Below is a small trained network, with its code and all its weights. Each question gives an input and a class and asks what happens when units are switched off, that is, made to give their printed mean instead of their output.

import numpy as np


def w(rows, s, z=0):
    codes = np.array(rows[::2]) - 128.0
    scale = np.full(codes.shape[1], s)
    scale[-1] = z or s
    return codes * scale


def norm(h):
    return h / np.sqrt((h * h).mean(-1, keepdims=True) + 1e-5)


def f(y):
    return np.maximum(y, 0)


def log_softmax(a):
    a = a - a.max(-1, keepdims=True)
    return a - np.log(np.exp(a).sum(-1, keepdims=True))


def net(x, mask):
    res = np.array(x, float).reshape(1, 8) / 4 @ E
    u = 0
    for l in range(4):
        y = f(norm(res) @ A[l][:, :-1].T + A[l][:, -1])
        res = res + np.where(mask[u : u + 4], y, B[l][:, -1]) @ B[l][:, :-1]
        u += 4
    return log_softmax(norm(res)[-1] @ U[:, :-1].T + U[:, -1])


A, B = {}, {}
E = w([
[133,124,131,135,144,122,125],'x0',
[105,174,124,162,116,144,104],'x1',
[153,83,2,176,163,83,130],'x2',
[84,124,115,113,122,128,121],'x3',
[153,87,111,155,168,252,118],'x4',
[23,75,157,214,116,143,251],'x5',
[105,112,130,125,161,111,120],'x6',
[126,120,129,128,143,122,129],'x7',
],0.0074)
A[0] = w([
[144,150,53,79,198,253,159,35],'L0N0',
[140,203,59,168,161,141,150,45],'L0N1',
[70,115,19,151,144,130,89,1],'L0N2',
[170,80,192,110,111,197,139,170],'L0N3',
],0.0039,0.0031)
B[0] = w([
[60,51,179,136,135,141,53,202],'L0N0',
[168,57,191,136,167,68,162,147],'L0N1',
[254,125,114,180,176,147,141,161],'L0N2',
[83,115,213,158,72,146,160,254],'L0N3',
],0.0081,0.0023)
A[1] = w([
[116,143,104,125,85,64,165,2],'L1N0',
[137,135,100,97,208,111,109,80],'L1N1',
[191,69,2,172,79,107,156,119],'L1N2',
[204,99,68,150,127,65,183,66],'L1N3',
],0.0083,0.0018)
B[1] = w([
[232,80,146,208,126,71,73,174],'L1N0',
[131,159,97,119,117,138,129,178],'L1N1',
[5,183,136,126,255,155,79,253],'L1N2',
[133,213,167,199,146,125,91,215],'L1N3',
],0.0085,0.005)
A[2] = w([
[156,105,105,159,140,166,115,47],'L2N0',
[163,60,76,147,132,247,119,26],'L2N1',
[155,174,127,125,114,63,138,103],'L2N2',
[177,146,110,66,142,148,83,7],'L2N3',
],0.012,0.0011)
B[2] = w([
[116,160,181,125,125,92,96,180],'L2N0',
[145,54,142,115,60,77,80,255],'L2N1',
[85,62,190,104,66,126,73,208],'L2N2',
[165,201,30,169,79,100,251,229],'L2N3',
],0.011,0.0053)
A[3] = w([
[128,189,254,17,74,193,208,197],'L3N0',
[146,105,128,117,146,215,95,161],'L3N1',
[149,159,129,198,73,68,106,252],'L3N2',
[94,81,146,193,129,155,206,184],'L3N3',
],0.0095,0.0033)
B[3] = w([
[106,164,68,208,254,106,60,248],'L3N0',
[145,33,233,193,84,69,75,151],'L3N1',
[135,32,159,78,105,203,202,254],'L3N2',
[211,220,50,20,76,151,184,207],'L3N3',
],0.0093,0.0086)
U = w([
[86,169,101,196,180,116,102,205],'0',
[147,173,69,91,88,148,245,170],'1',
[107,59,175,147,69,80,107,7],'2',
],0.013,0.0018)

Each question gives the input, the list of numbers given to net, and the class t.
The units are the neurons (one row each of A and B). Each row of codes is followed by its name. A weight is (code - 128) times the scale printed after its matrix; where a second scale follows, it is the last column's (A, B and U).
mask holds one flag per neuron, layer by layer. A switched-off neuron (its flag False) gives its mean, the last column of its row in B, instead of its output. The means were averaged over made-up inputs and are rounded, as every weight is.
A unit's drop is (log p(t) with every unit on - log p(t) with that unit switched off) / (log p(t) with every unit on - log p(t) with every unit switched off).
The circuit of an input: a set's keep is (log p(t) with only the set's units on - log p(t) with every unit switched off) / (log p(t) with every unit on - log p(t) with every unit switched off). Starting from the 12 units with the biggest drops (on a tie, the unit counted first), units are removed one at a time, each time the one whose removal leaves the highest keep (on an exact tie, the one counted first), for as long as the keep stays at least 0.8.
units of the circuit, in order: the units of the circuit, biggest drop first
top k neurons: the k neurons with the biggest drops, biggest first
top k neurons in layer l: the k neurons of layer l with the biggest drops, biggest first
drop when u is switched off: that unit's drop, to one decimal
input [7,-4,-5,6,-2,3,-7,8], class 0: top 2 neurons -> [L3N0 L2N3]
input [7,-3,0,-2,-5,-5,4,-1], class 1: units of the circuit, in order -> [L2N3]
input [8,-2,-4,-1,-5,5,-2,2], class 1: top 2 neurons in layer 3 -> [L3N3 L3N1]
input [0,-5,-7,1,-4,-6,4,1], class 0: top 2 neurons in layer 3 -> [L3N0 L3N3]
input [7,8,-6,5,-2,8,2,5], class 1: top 2 neurons -> [L3N3 L1N2]
input [0,7,-7,1,-7,6,7,-2], class 0: top 3 neurons -> [L3N0 L2N1 L2N3]
input [-1,-1,0,5,5,4,4,-7], class 2: top 2 neurons -> [L2N1 L2N3]
input [8,-3,-8,-3,-7,7,7,0], class 0: top 3 neurons -> [L3N0 L2N3 L2N1]
input [-7,7,0,-2,-6,-3,2,5], class 2: top 2 neurons -> [L2N2 L3N3]
input [3,4,4,-8,6,2,6,8], class 2: top 2 neurons -> [L2N1 L3N0]
input [-8,1,-8,1,-5,-3,7,1], class 0: top 2 neurons -> [L3N0 L2N1]
input [4,7,-6,3,6,8,5,-3], class 1: top 3 neurons -> [L3N3 L1N2 L2N2]
input [1,3,-4,0,-8,8,5,-7], class 1: top 2 neurons in layer 2 -> [L2N1 L2N0]
input [2,-1,-7,-3,-2,-2,-7,5], class 0: units of the circuit, in order -> [L3N0]
input [-1,-3,-6,-6,2,3,-3,8], class 0: top 2 neurons -> [L3N0 L2N3]
input [-7,3,6,-2,1,-8,0,1], class 1: top 2 neurons -> [L2N3 L3N0]
input [-1,1,3,1,-7,-6,7,-4], class 2: top 3 neurons -> [L2N2 L3N3 L1N0]
input [3,-5,-8,4,-6,-7,2,-1], class 0: top 3 neurons -> [L3N0 L2N1 L3N3]
input [-1,8,4,5,7,4,-5,-6], class 2: top 3 neurons -> [L2N1 L2N3 L3N0]
input [0,-5,-3,8,-4,-7,0,2], class 1: units of the circuit, in order -> [L2N3]
input [1,-4,1,7,4,5,6,-1], class 1: top 2 neurons -> [L3N3 L2N2]
input [7,1,-1,-4,7,-4,-8,7], class 2: top 2 neurons in layer 0 -> [L0N0 L0N3]
input [5,-3,1,5,1,-4,1,3], class 1: drop when L1N0 is switched off -> 0.0
input [-4,-4,-8,-6,-2,-4,4,5], class 0: drop when L3N0 is switched off -> 1.7
input [5,-3,-4,3,8,8,2,4], class 1: drop when L1N0 is switched off -> 0.2
input [-8,-7,-3,0,-1,1,2,-5], class 0: drop when L3N0 is switched off -> 1.1
input [6,5,-3,4,-6,-3,5,1], class 2: top neuron in layer 1 -> [L1N2]
